Below is a small trained network, with its code and all its weights. Each question gives an input and a target symbol and asks what happens when units are switched off, that is, made to give their printed mean instead of their output.

import numpy as np


def w(rows, s, z=0):
    codes = np.array(rows[::2]) - 128.0
    scale = np.full(codes.shape[1], s)
    scale[-1] = z or s
    return codes * scale


def norm(h):
    return h / np.sqrt((h * h).mean(-1, keepdims=True) + 1e-5)


def f(y):
    return np.maximum(y, 0)


def softmax(a):
    e = np.exp(a - a.max(-1, keepdims=True))
    return e / e.sum(-1, keepdims=True)


def log_softmax(a):
    a = a - a.max(-1, keepdims=True)
    return a - np.log(np.exp(a).sum(-1, keepdims=True))


def net(x, mask):
    ids = ['βδζθμξπσφψ'.index(c) for c in x.split()]
    T = len(ids)
    res = E[ids] + P[:T]
    r = norm(res)
    for j in range(2):
        rows = slice(3 * j, 3 * j + 3)
        q, k, v = (r @ M[0][rows].T for M in (Q, K, V))
        z = softmax(np.where(np.tri(T) > 0, q @ k.T / 3**0.5, -1e9)) @ v
        o = O[0][rows]
        res = res + np.where(mask[j], z, o[:, -1]) @ o[:, :-1]
    y = f(norm(res) @ A[0][:, :-1].T + A[0][:, -1])
    res = res + np.where(mask[2:10], y, B[0][:, -1]) @ B[0][:, :-1]
    return log_softmax(norm(res)[-1] @ U[:, :-1].T + U[:, -1])


Q, K, V, O, A, B = {}, {}, {}, {}, {}, {}
E = w([
[138,158,90,90,2,63,114,48,104,88,107],'β',
[84,161,132,93,162,67,181,131,129,125,176],'δ',
[192,135,161,90,143,160,185,130,150,116,157],'ζ',
[131,86,160,91,92,228,169,63,119,70,155],'θ',
[169,113,124,177,146,81,148,150,52,103,131],'μ',
[200,176,202,54,217,70,131,98,116,148,86],'ξ',
[178,115,118,158,102,140,109,92,202,216,94],'π',
[129,112,131,116,93,188,90,120,112,147,189],'σ',
[157,124,174,150,117,82,195,117,72,118,171],'φ',
[98,103,178,83,120,100,119,55,192,169,155],'ψ',
],0.015)
P = w([
[114,178,67,33,55,207,245,96,121,188,60],'0',
[72,166,110,188,181,161,38,78,36,184,116],'1',
[68,190,193,169,133,167,140,76,93,103,49],'2',
[181,63,155,99,65,106,199,99,148,192,207],'3',
[92,157,92,180,218,134,22,76,75,151,147],'4',
[83,175,183,178,153,126,155,75,146,89,57],'5',
[152,95,158,116,75,106,169,159,116,170,208],'6',
[104,167,72,174,239,124,18,83,109,117,152],'7',
[93,168,177,179,161,113,153,83,173,81,58],'8',
[145,122,161,114,83,106,150,198,105,145,203],'9',
[110,173,56,169,255,118,11,97,147,74,148],'10',
[96,160,170,182,170,104,156,84,195,75,60],'11',
[140,137,170,102,91,117,149,215,87,141,217],'12',
],0.0095)
Q[0] = w([
[129,72,44,109,86,148,167,163,87,118,170],'head 0',
[113,162,160,168,132,146,221,183,127,89,23],'head 0',
[100,72,250,62,2,221,225,170,161,91,107],'head 0',
[83,91,120,78,35,77,184,169,134,76,204],'head 1',
[63,130,174,149,6,211,135,118,163,91,83],'head 1',
[60,174,166,62,161,103,80,79,175,177,131],'head 1',
],0.0096)
K[0] = w([
[139,177,95,135,100,153,174,83,55,180,99],'head 0',
[116,94,130,167,175,175,162,150,88,61,161],'head 0',
[52,102,133,179,154,237,205,77,120,184,196],'head 0',
[39,126,153,124,76,124,167,109,103,111,198],'head 1',
[64,29,124,160,2,191,100,134,181,103,173],'head 1',
[73,185,119,53,148,104,83,77,207,166,140],'head 1',
],0.011)
V[0] = w([
[178,184,157,64,196,143,131,138,141,79,172],'head 0',
[194,154,107,100,84,133,95,130,196,98,94],'head 0',
[138,142,107,107,45,43,76,54,103,55,129],'head 0',
[160,149,190,52,106,128,189,165,1,142,190],'head 1',
[143,128,130,167,140,105,155,149,154,109,240],'head 1',
[230,121,153,125,99,81,157,69,80,143,171],'head 1',
],0.0066)
O[0] = w([
[64,90,118,109,136,124,165,139,157,185,196,160],'head 0',
[40,198,160,169,136,158,107,152,137,155,99,139],'head 0',
[106,191,172,75,110,73,2,48,195,152,126,125],'head 0',
[140,88,129,101,114,98,148,38,231,159,145,121],'head 1',
[167,109,131,111,80,186,150,70,86,133,69,63],'head 1',
[85,138,133,46,167,144,188,160,138,128,129,253],'head 1',
],0.0076,0.0045)
A[0] = w([
[46,130,137,73,172,67,130,149,234,43,179,118],'neuron 0',
[162,139,74,167,174,189,114,122,242,178,92,23],'neuron 1',
[82,104,29,155,101,163,107,141,10,68,40,33],'neuron 2',
[125,116,50,66,204,117,128,54,241,109,75,137],'neuron 3',
[152,95,43,131,115,161,94,105,21,83,193,49],'neuron 4',
[19,94,126,156,111,57,85,114,2,49,194,108],'neuron 5',
[78,75,118,73,159,135,71,189,102,172,216,118],'neuron 6',
[106,206,24,140,141,94,114,92,183,152,87,255],'neuron 7',
],0.0076,0.0033)
B[0] = w([
[145,127,86,191,87,77,76,146,95,99,153,254],'neuron 0',
[69,120,122,94,168,88,84,98,73,23,166,203],'neuron 1',
[176,25,121,228,100,124,159,70,141,177,193,164],'neuron 2',
[82,106,72,185,100,226,136,169,83,133,97,255],'neuron 3',
[152,254,160,116,151,68,207,144,197,117,218,142],'neuron 4',
[143,111,112,57,176,189,89,167,170,152,73,167],'neuron 5',
[214,61,112,135,90,123,136,219,88,40,172,177],'neuron 6',
[165,102,60,77,90,136,227,109,167,142,107,252],'neuron 7',
],0.0086,0.0068)
U = w([
[163,96,105,80,55,166,189,152,233,191,67,164],'β',
[108,70,55,92,112,78,92,154,18,74,190,25],'δ',
[132,173,186,140,84,148,151,234,90,96,141,138],'ζ',
[84,126,149,127,133,181,120,106,70,73,132,80],'θ',
[170,53,141,99,158,139,89,142,141,98,37,144],'μ',
[43,158,142,126,177,97,147,93,51,130,124,139],'ξ',
[145,97,129,254,118,117,133,114,147,160,101,95],'π',
[157,168,97,151,165,180,101,102,176,92,193,104],'σ',
[175,103,161,124,113,24,150,84,199,88,170,178],'φ',
[111,167,114,119,120,92,42,87,168,123,108,252],'ψ',
],0.0084,0.0025)

Each question gives the input, a string of symbols that net reads in full, and the target symbol t.
The units are the heads (3 rows each of Q, K, V and O) and the neurons (one row each of A and B). Each row of codes is followed by its name. A weight is (code - 128) times the scale printed after its matrix; where a second scale follows, it is the last column's (O, A, B and U).
mask holds one flag per unit, heads first, then neurons. A switched-off unit (its flag False) gives its mean, the last column of its rows in O or B, instead of its output. The means were averaged over made-up inputs and are rounded, as every weight is.
A unit's drop is (log p(t) with every unit on - log p(t) with that unit switched off) / (log p(t) with every unit on - log p(t) with every unit switched off).
The circuit of an input: a set's keep is (log p(t) with only the set's units on - log p(t) with every unit switched off) / (log p(t) with every unit on - log p(t) with every unit switched off). Starting from all 10 units, units are removed one at a time, each time the one whose removal leaves the highest keep (on an exact tie, the one counted first), for as long as the keep stays at least 0.8.
units of the circuit, in order: the units of the circuit, biggest drop first
unit that matters most: the unit with the biggest drop
top k neurons: the k neurons with the biggest drops, biggest first
which heads matter: for each layer, one digit per head in row order, 1 if its drop is at least 0.15 and else 0, layers parted by /
input ζ ξ π ξ δ ζ δ, target φ: units of the circuit, in order : (neuron 3)
input π ψ φ π ξ π, target ξ: units of the circuit, in order : (neuron 1; neuron 0)
input π π μ, target μ: which heads matter : 01
input ξ ξ ξ β, target β: units of the circuit, in order : (neuron 1; head 1)
input π ξ σ, target σ: which heads matter : 10
input π ζ ψ β π π ψ ξ π ψ ξ, target δ: which heads matter : 10
input ξ π ψ μ π β, target β: which heads matter : 00
input φ π ξ ξ π σ, target σ: which heads matter : 11
input ξ π π ξ θ, target σ: top 2 neurons : (neuron 4; neuron 5)
input μ π δ δ θ φ, target φ: which heads matter : 00
input φ ξ σ β φ φ, target φ: which heads matter : 10
input π π π π ξ δ δ π π π ξ π ζ, target β: which heads matter : 01
input β π π π φ π ξ, target β: units of the circuit, in order : (head 1; neuron 3)
input μ ξ μ δ, target β: units of the circuit, in order : (head 1)
input ψ ζ π π μ, target φ: units of the circuit, in order : (neuron 4; head 0)
input μ φ ζ δ φ π π δ, target β: top 2 neurons : (neuron 5; neuron 7)
input μ ζ δ ξ ξ δ θ δ π π, target φ: units of the circuit, in order : (neuron 3; neuron 1)
input δ δ π π σ β ξ δ ψ ψ β σ ξ, target φ: top 3 neurons : (neuron 0; neuron 7; neuron 5)
input π δ π ξ π π δ δ π π ξ μ ζ, target β: top 2 neurons : (neuron 1; neuron 0)
input π ψ φ π π π π ξ π δ π, target δ: units of the circuit, in order : (neuron 1)
input π φ δ σ ψ ζ π π π δ, target φ: which heads matter : 11
input σ μ π μ β π π ξ π, target ξ: which heads matter : 11
input ξ π π π π π δ δ π μ ψ δ ξ, target φ: top 2 neurons : (neuron 1; neuron 5)
input μ ξ ξ ζ δ φ μ, target φ: top 2 neurons : (neuron 7; neuron 5)
input ψ ψ δ π π ψ δ π π, target π: units of the circuit, in order : (head 1; neuron 2)
input ξ π π ξ μ ψ ξ ψ, target δ: top 2 neurons : (neuron 6; neuron 0)
input φ π ξ π σ ξ π θ π π, target ζ: unit that matters most : head 1
input δ π ξ σ, target β: top 2 neurons : (neuron 1; neuron 0)
input ξ ξ π ξ π ξ μ β π π μ, target ψ: which heads matter : 10
input π π ψ π δ ψ β θ β σ π, target ψ: which heads matter : 10
